Below are the code and all the weights of a small trained network. Each question names an input and a class and asks about switching units off, where a switched-off unit gives its printed mean instead of its output.

import numpy as np


def w(rows, s, z=0):
    codes = np.array(rows[::2]) - 128.0
    scale = np.full(codes.shape[1], s)
    scale[-1] = z or s
    return codes * scale


def norm(h):
    return h / np.sqrt((h * h).mean(-1, keepdims=True) + 1e-5)


def f(y):
    return np.maximum(y, 0)


def log_softmax(a):
    a = a - a.max(-1, keepdims=True)
    return a - np.log(np.exp(a).sum(-1, keepdims=True))


def net(x, mask):
    res = np.array(x, float).reshape(1, 2) / 4 @ E
    u = 0
    for l in range(3):
        y = f(norm(res) @ A[l][:, :-1].T + A[l][:, -1])
        res = res + np.where(mask[u : u + 7], y, B[l][:, -1]) @ B[l][:, :-1]
        u += 7
    return log_softmax(norm(res)[-1] @ U[:, :-1].T + U[:, -1])


A, B = {}, {}
E = w([
[247,69,196,128,181,48,189,107,136,198,88,126],'x0',
[152,139,54,124,211,254,179,145,203,143,133,130],'x1',
],0.00043)
A[0] = w([
[131,126,128,123,126,129,129,127,126,131,130,127,122],'0.n0',
[155,145,58,173,233,212,242,200,220,148,152,97,218],'0.n1',
[128,128,128,129,128,129,128,127,128,127,127,129,124],'0.n2',
[129,128,128,126,128,129,129,127,127,130,131,130,125],'0.n3',
[15,252,58,125,64,198,54,179,100,1,248,137,254],'0.n4',
[122,139,141,57,133,116,130,126,147,123,149,124,98],'0.n5',
[165,90,215,118,69,47,111,56,51,146,80,111,183],'0.n6',
],0.0005,0.00087)
B[0] = w([
[124,129,131,137,131,127,126,126,133,126,128,129,128],'0.n0',
[167,92,148,110,1,114,76,83,81,186,89,122,217],'0.n1',
[126,128,130,133,126,128,127,129,127,126,129,127,128],'0.n2',
[124,133,127,130,125,130,127,128,125,125,130,127,128],'0.n3',
[166,79,206,125,226,36,154,116,155,165,87,133,253],'0.n4',
[117,134,144,140,131,118,119,75,160,114,109,122,128],'0.n5',
[180,89,75,129,123,182,132,115,178,205,72,131,195],'0.n6',
],0.00088,0.0017)
A[1] = w([
[134,101,214,144,115,57,109,92,47,127,99,123,204],'1.n0',
[11,181,93,127,82,164,88,144,103,41,173,126,17],'1.n1',
[21,181,86,105,84,167,93,150,106,55,177,127,2],'1.n2',
[2,172,81,101,94,174,77,134,122,71,146,125,53],'1.n3',
[121,130,128,145,131,125,140,134,121,119,143,120,72],'1.n4',
[169,59,164,110,146,113,124,80,169,202,50,142,252],'1.n5',
[180,102,136,127,42,124,192,120,99,173,135,112,75],'1.n6',
],0.00097,0.00041)
B[1] = w([
[148,136,62,110,127,255,144,136,160,148,139,129,224],'1.n0',
[115,62,213,178,186,78,157,88,158,117,60,147,172],'1.n1',
[116,74,211,177,183,76,144,94,147,110,70,133,166],'1.n2',
[108,87,206,178,192,70,131,115,155,104,78,138,175],'1.n3',
[135,133,126,122,123,130,118,132,122,136,133,120,128],'1.n4',
[53,174,114,131,151,105,88,159,125,62,177,130,252],'1.n5',
[63,144,136,144,155,116,92,136,139,83,128,129,175],'1.n6',
],0.0012,0.002)
A[2] = w([
[133,127,129,138,122,135,134,123,121,135,127,124,3],'2.n0',
[120,130,145,132,27,108,118,120,87,120,127,124,101],'2.n1',
[184,115,158,116,149,87,171,126,120,154,131,124,53],'2.n2',
[120,122,152,136,63,99,115,122,96,118,120,130,185],'2.n3',
[153,133,88,140,128,210,170,115,135,135,126,117,51],'2.n4',
[125,130,142,134,2,111,122,119,80,121,131,119,62],'2.n5',
[77,147,124,129,147,118,111,148,138,81,143,137,167],'2.n6',
],0.0024,0.0003)
B[2] = w([
[112,116,124,126,123,127,131,129,132,129,110,129,128],'2.n0',
[160,118,76,83,121,197,135,162,182,175,138,157,203],'2.n1',
[12,123,180,203,147,129,106,98,114,33,83,120,217],'2.n2',
[157,134,82,99,136,195,151,163,177,158,139,137,212],'2.n3',
[152,95,99,46,7,134,65,182,125,192,140,181,203],'2.n4',
[181,116,52,58,93,218,111,162,165,195,146,165,205],'2.n5',
[205,152,121,163,102,102,156,133,72,102,147,79,253],'2.n6',
],0.0014,0.0015)
U = w([
[69,98,198,186,190,94,130,99,143,86,82,142,144],'0',
[155,113,74,57,74,179,107,161,158,198,139,170,141],'1',
[176,210,92,159,112,86,144,139,48,78,201,60,115],'2',
[20,231,150,36,110,64,253,13,29,226,219,157,1],'3',
[17,231,143,39,108,62,249,3,36,227,220,152,2],'4',
],0.0072,0.0074)

Each question gives the input, the list of numbers given to net, and the class t.
The units are the neurons (one row each of A and B). Each row of codes is followed by its name. A weight is (code - 128) times the scale printed after its matrix; where a second scale follows, it is the last column's (A, B and U).
mask holds one flag per neuron, layer by layer. A switched-off neuron (its flag False) gives its mean, the last column of its row in B, instead of its output. The means were averaged over made-up inputs and are rounded, as every weight is.
A unit's drop is (log p(t) with every unit on - log p(t) with that unit switched off) / (log p(t) with every unit on - log p(t) with every unit switched off).
unit that matters most: the unit with the biggest drop
k most important neurons: the k neurons with the biggest drops, biggest first
k most important neurons of layer l: the k neurons of layer l with the biggest drops, biggest first
drop when u is switched off: that unit's drop, to one decimal
input [3,0], class 2: unit that matters most -> 1.n5
input [7,5], class 0: 2 most important neurons -> (2.n2 1.n0)
input [3,-4], class 1: 2 most important neurons -> (0.n4 1.n1)
input [-3,-3], class 2: 3 most important neurons -> (0.n4 0.n1 1.n0)
input [3,1], class 2: 2 most important neurons -> (1.n5 0.n4)
input [-4,4], class 0: 2 most important neurons of layer 1 -> (1.n0 1.n3)
input [-1,3], class 2: 2 most important neurons -> (1.n0 1.n5)
input [5,5], class 0: 2 most important neurons of layer 2 -> (2.n2 2.n5)
input [-3,3], class 2: 2 most important neurons -> (0.n4 1.n0)
input [1,-3], class 2: 2 most important neurons -> (0.n1 1.n5)
input [-2,1], class 2: 2 most important neurons -> (0.n4 2.n6)
input [-4,-3], class 0: 2 most important neurons -> (0.n1 1.n5)
input [2,-3], class 2: 2 most important neurons -> (0.n1 1.n5)
input [-3,2], class 2: unit that matters most -> 0.n4
input [-7,7], class 0: 4 most important neurons -> (1.n3 1.n0 1.n2 0.n6)
input [-4,-5], class 1: 2 most important neurons -> (0.n4 1.n5)
input [-1,-2], class 2: drop when 1.n5 is switched off -> 0.7
input [5,-6], class 1: drop when 1.n2 is switched off -> 0.2
input [5,-7], class 1: drop when 0.n4 is switched off -> 1.2
input [-4,1], class 0: unit that matters most -> 0.n6
